Here is a tiny trained network, its code and every weight. The questions are about switching its units off for an input and a target symbol, where a switched-off unit gives its printed mean instead of its output.

import numpy as np


def w(rows, s, z=0):
    codes = np.array(rows[::2]) - 128.0
    scale = np.full(codes.shape[1], s)
    scale[-1] = z or s
    return codes * scale


def f(y):
    return y / 2 * (1 + np.tanh(0.7978845608 * (y + 0.044715 * y**3)))


def softmax(a):
    e = np.exp(a - a.max(-1, keepdims=True))
    return e / e.sum(-1, keepdims=True)


def log_softmax(a):
    a = a - a.max(-1, keepdims=True)
    return a - np.log(np.exp(a).sum(-1, keepdims=True))


def net(x, mask):
    ids = ['αβγδεζθλμξπστφω'.index(c) for c in x.split()]
    T = len(ids)
    res = E[ids] + P[:T]
    u = 0
    for l in range(3):
        q, k, v = (res @ M[l].T for M in (Q, K, V))
        z = softmax(np.where(np.tri(T) > 0, q @ k.T / 4**0.5, -1e9)) @ v
        res = res + np.where(mask[u], z, O[l][:, -1]) @ O[l][:, :-1]
        u += 1
        y = f(res @ A[l][:, :-1].T + A[l][:, -1])
        res = res + np.where(mask[u : u + 8], y, B[l][:, -1]) @ B[l][:, :-1]
        u += 8
    return log_softmax(res[-1] @ U[:, :-1].T + U[:, -1])


Q, K, V, O, A, B = {}, {}, {}, {}, {}, {}
E = w([
[95,141,123],'α',
[94,146,126],'β',
[91,146,126],'γ',
[89,152,130],'δ',
[95,146,124],'ε',
[93,140,121],'ζ',
[64,116,137],'θ',
[125,129,53],'λ',
[85,68,68],'μ',
[93,178,123],'ξ',
[161,227,52],'π',
[37,182,189],'σ',
[75,237,176],'τ',
[110,251,136],'φ',
[68,181,152],'ω',
],0.018)
P = w([
[196,82,161],'0',
[156,120,133],'1',
[129,127,116],'2',
[110,142,101],'3',
[92,150,91],'4',
[80,160,78],'5',
[63,168,73],'6',
[52,177,63],'7',
[39,185,58],'8',
[29,192,50],'9',
[19,197,44],'10',
[11,202,34],'11',
[7,215,28],'12',
],0.013)
Q[0] = w([
[236,121,222],'0.h1',
[168,12,224],'0.h1',
[254,36,109],'0.h1',
[8,128,34],'0.h1',
],0.0077)
K[0] = w([
[185,44,219],'0.h1',
[254,105,177],'0.h1',
[187,123,204],'0.h1',
[35,149,92],'0.h1',
],0.0097)
V[0] = w([
[74,2,169],'0.h1',
[201,159,10],'0.h1',
[177,112,144],'0.h1',
[168,18,53],'0.h1',
],0.009)
O[0] = w([
[96,190,17,60],'0.h1',
[128,123,254,185],'0.h1',
[87,132,137,1],'0.h1',
[23,223,162,62],'0.h1',
],0.0082,0.006)
A[0] = w([
[45,13,176,138],'0.n1',
[160,133,73,53],'0.n2',
[137,40,67,144],'0.n3',
[114,66,122,128],'0.n4',
[231,82,58,186],'0.n5',
[152,101,225,1],'0.n6',
[114,28,109,133],'0.n7',
[78,254,197,199],'0.n8',
],0.007,0.0025)
B[0] = w([
[161,117,158,210],'0.n1',
[157,120,126,116],'0.n2',
[254,114,176,193],'0.n3',
[145,78,155,146],'0.n4',
[247,40,68,155],'0.n5',
[17,98,48,136],'0.n6',
[168,86,195,167],'0.n7',
[93,212,52,252],'0.n8',
],0.0053,0.0027)
Q[1] = w([
[208,22,153],'1.h1',
[197,3,67],'1.h1',
[153,117,207],'1.h1',
[207,200,114],'1.h1',
],0.0054)
K[1] = w([
[168,140,148],'1.h1',
[176,89,99],'1.h1',
[167,184,238],'1.h1',
[181,106,2],'1.h1',
],0.0085)
V[1] = w([
[85,3,175],'1.h1',
[119,164,192],'1.h1',
[216,234,61],'1.h1',
[99,90,136],'1.h1',
],0.006)
O[1] = w([
[136,232,155,9],'1.h1',
[186,137,118,23],'1.h1',
[2,81,101,177],'1.h1',
[150,118,139,144],'1.h1',
],0.0035,0.0013)
A[1] = w([
[80,81,203,124],'1.n1',
[135,172,95,130],'1.n2',
[129,169,2,181],'1.n3',
[249,124,94,1],'1.n4',
[98,187,124,137],'1.n5',
[62,17,254,214],'1.n6',
[188,170,194,168],'1.n7',
[183,198,178,67],'1.n8',
],0.0079,0.0076)
B[1] = w([
[85,117,39,135],'1.n1',
[144,138,167,144],'1.n2',
[124,101,255,253],'1.n3',
[83,135,161,125],'1.n4',
[137,163,163,165],'1.n5',
[141,171,11,195],'1.n6',
[133,160,67,141],'1.n7',
[81,114,104,115],'1.n8',
],0.0096,0.0072)
Q[2] = w([
[171,2,158],'2.h1',
[59,69,58],'2.h1',
[117,119,125],'2.h1',
[134,143,171],'2.h1',
],0.0087)
K[2] = w([
[234,139,163],'2.h1',
[168,234,25],'2.h1',
[109,128,128],'2.h1',
[41,2,201],'2.h1',
],0.0052)
V[2] = w([
[232,229,240],'2.h1',
[2,61,27],'2.h1',
[58,151,150],'2.h1',
[93,144,123],'2.h1',
],0.0055)
O[2] = w([
[58,30,3,60],'2.h1',
[225,189,202,248],'2.h1',
[114,122,142,251],'2.h1',
[177,171,84,186],'2.h1',
],0.0064,0.0018)
A[2] = w([
[87,75,193,134],'2.n1',
[144,176,165,50],'2.n2',
[57,229,177,79],'2.n3',
[115,37,165,73],'2.n4',
[198,96,137,1],'2.n5',
[246,112,110,17],'2.n6',
[51,169,186,17],'2.n7',
[179,71,61,22],'2.n8',
],0.011,0.0087)
B[2] = w([
[254,171,161,217],'2.n1',
[153,43,25,126],'2.n2',
[84,71,101,255],'2.n3',
[208,188,90,144],'2.n4',
[92,47,165,118],'2.n5',
[13,65,122,144],'2.n6',
[166,14,101,184],'2.n7',
[14,199,74,137],'2.n8',
],0.0067,0.0065)
U = w([
[119,131,120,40],'α',
[123,126,116,108],'β',
[121,126,118,90],'γ',
[121,121,109,2],'δ',
[117,127,114,10],'ε',
[117,128,118,8],'ζ',
[157,178,216,215],'θ',
[9,206,151,175],'λ',
[62,70,168,95],'μ',
[122,127,106,124],'ξ',
[134,204,91,109],'π',
[190,71,97,67],'σ',
[123,76,71,117],'τ',
[115,107,55,135],'φ',
[147,95,94,110],'ω',
],0.014,0.003)

Each question gives the input, a string of symbols that net reads in full, and the target symbol t.
The units are the heads (4 rows each of Q, K, V and O) and the neurons (one row each of A and B). Each row of codes is followed by its name. A weight is (code - 128) times the scale printed after its matrix; where a second scale follows, it is the last column's (O, A, B and U).
mask holds one flag per unit, layer by layer, with each layer's heads first. A switched-off unit (its flag False) gives its mean, the last column of its rows in O or B, instead of its output. The means were averaged over made-up inputs and are rounded, as every weight is.
A unit's drop is (log p(t) with every unit on - log p(t) with that unit switched off) / (log p(t) with every unit on - log p(t) with every unit switched off).
The circuit of an input: a set's keep is (log p(t) with only the set's units on - log p(t) with every unit switched off) / (log p(t) with every unit on - log p(t) with every unit switched off). Starting from the 12 units with the biggest drops (on a tie, the unit counted first), units are removed one at a time, each time the one whose removal leaves the highest keep (on an exact tie, the one counted first), for as long as the keep stays at least 0.8.
units of the circuit, in order: the units of the circuit, biggest drop first
most important unit: the unit with the biggest drop
k most important neurons: the k neurons with the biggest drops, biggest first
top k neurons in layer l: the k neurons of layer l with the biggest drops, biggest first
input θ ξ τ τ β, target τ: units of the circuit, in order -> [0.h1, 2.h1]
input π σ β ε λ θ λ μ θ ζ μ, target μ: units of the circuit, in order -> [0.h1, 1.n3, 2.n7, 1.n6]
input γ θ δ μ θ π δ, target π: top 2 neurons in layer 1 -> [1.n6, 1.n3]
input π θ θ θ β ξ π θ γ θ θ, target θ: 2 most important neurons -> [1.n3, 1.n6]
input θ ξ θ θ λ σ μ, target σ: most important neuron -> [1.n3]
input λ π β θ λ θ β θ θ θ σ ε, target σ: units of the circuit, in order -> [0.h1, 0.n5]
input λ θ φ π φ σ θ π θ φ τ λ, target τ: units of the circuit, in order -> [0.h1, 2.h1]
input λ ξ λ σ θ θ θ θ α τ γ, target τ: units of the circuit, in order -> [0.h1, 2.n6, 0.n5]
input π θ ξ θ σ θ, target σ: 2 most important neurons -> [1.n3, 1.n6]
input β θ μ, target θ: units of the circuit, in order -> [0.h1, 1.n3, 2.n1, 1.n6]
input δ θ θ μ θ ε λ α, target λ: 3 most important neurons -> [1.n3, 2.n1, 1.n6]
input π δ ξ φ θ, target φ: top 2 neurons in layer 1 -> [1.n6, 1.n3]
input θ α π λ σ β π ζ, target π: top 3 neurons in layer 1 -> [1.n6, 1.n3, 1.n1]
input φ π θ θ τ σ σ θ μ σ ξ, target σ: units of the circuit, in order -> [0.h1]
input π μ μ β, target μ: 4 most important neurons -> [2.n7, 1.n3, 2.n3, 0.n8]
input λ π θ λ β θ ε, target θ: 2 most important neurons -> [1.n3, 1.n6]
input λ θ μ π θ, target π: 2 most important neurons -> [1.n6, 1.n3]
input β λ θ ω β θ θ σ θ λ μ λ π, target λ: top 3 neurons in layer 1 -> [1.n3, 1.n7, 1.n8]
input θ φ λ, target φ: 3 most important neurons -> [1.n6, 2.n8, 1.n3]
input θ θ λ, target θ: 2 most important neurons -> [1.n6, 2.n1]
input θ θ φ φ γ, target φ: most important unit -> 0.h1
input τ ε θ λ β θ λ ε, target λ: 2 most important neurons -> [1.n3, 2.n1]
input θ θ λ φ θ π μ θ ω, target θ: 3 most important neurons -> [2.n3, 1.n6, 2.n7]
input θ μ θ θ π μ, target π: top 2 neurons in layer 1 -> [1.n6, 1.n3]
input θ α φ μ, target φ: top 2 neurons in layer 1 -> [1.n6, 1.n3]
input τ λ ω φ θ μ λ, target μ: 3 most important neurons -> [2.n3, 2.n7, 1.n6]
input σ φ δ λ θ λ π σ π β, target π: 4 most important neurons -> [1.n6, 1.n3, 1.n1, 2.n3]
input γ μ θ λ π θ θ θ μ μ α θ ξ, target θ: most important neuron -> [2.n3]
input θ τ θ λ σ λ λ θ λ λ θ θ ζ, target θ: 3 most important neurons -> [1.n3, 1.n6, 2.n1]
input λ θ ω τ θ α β θ, target θ: top 3 neurons in layer 2 -> [2.n3, 2.n1, 2.n7]
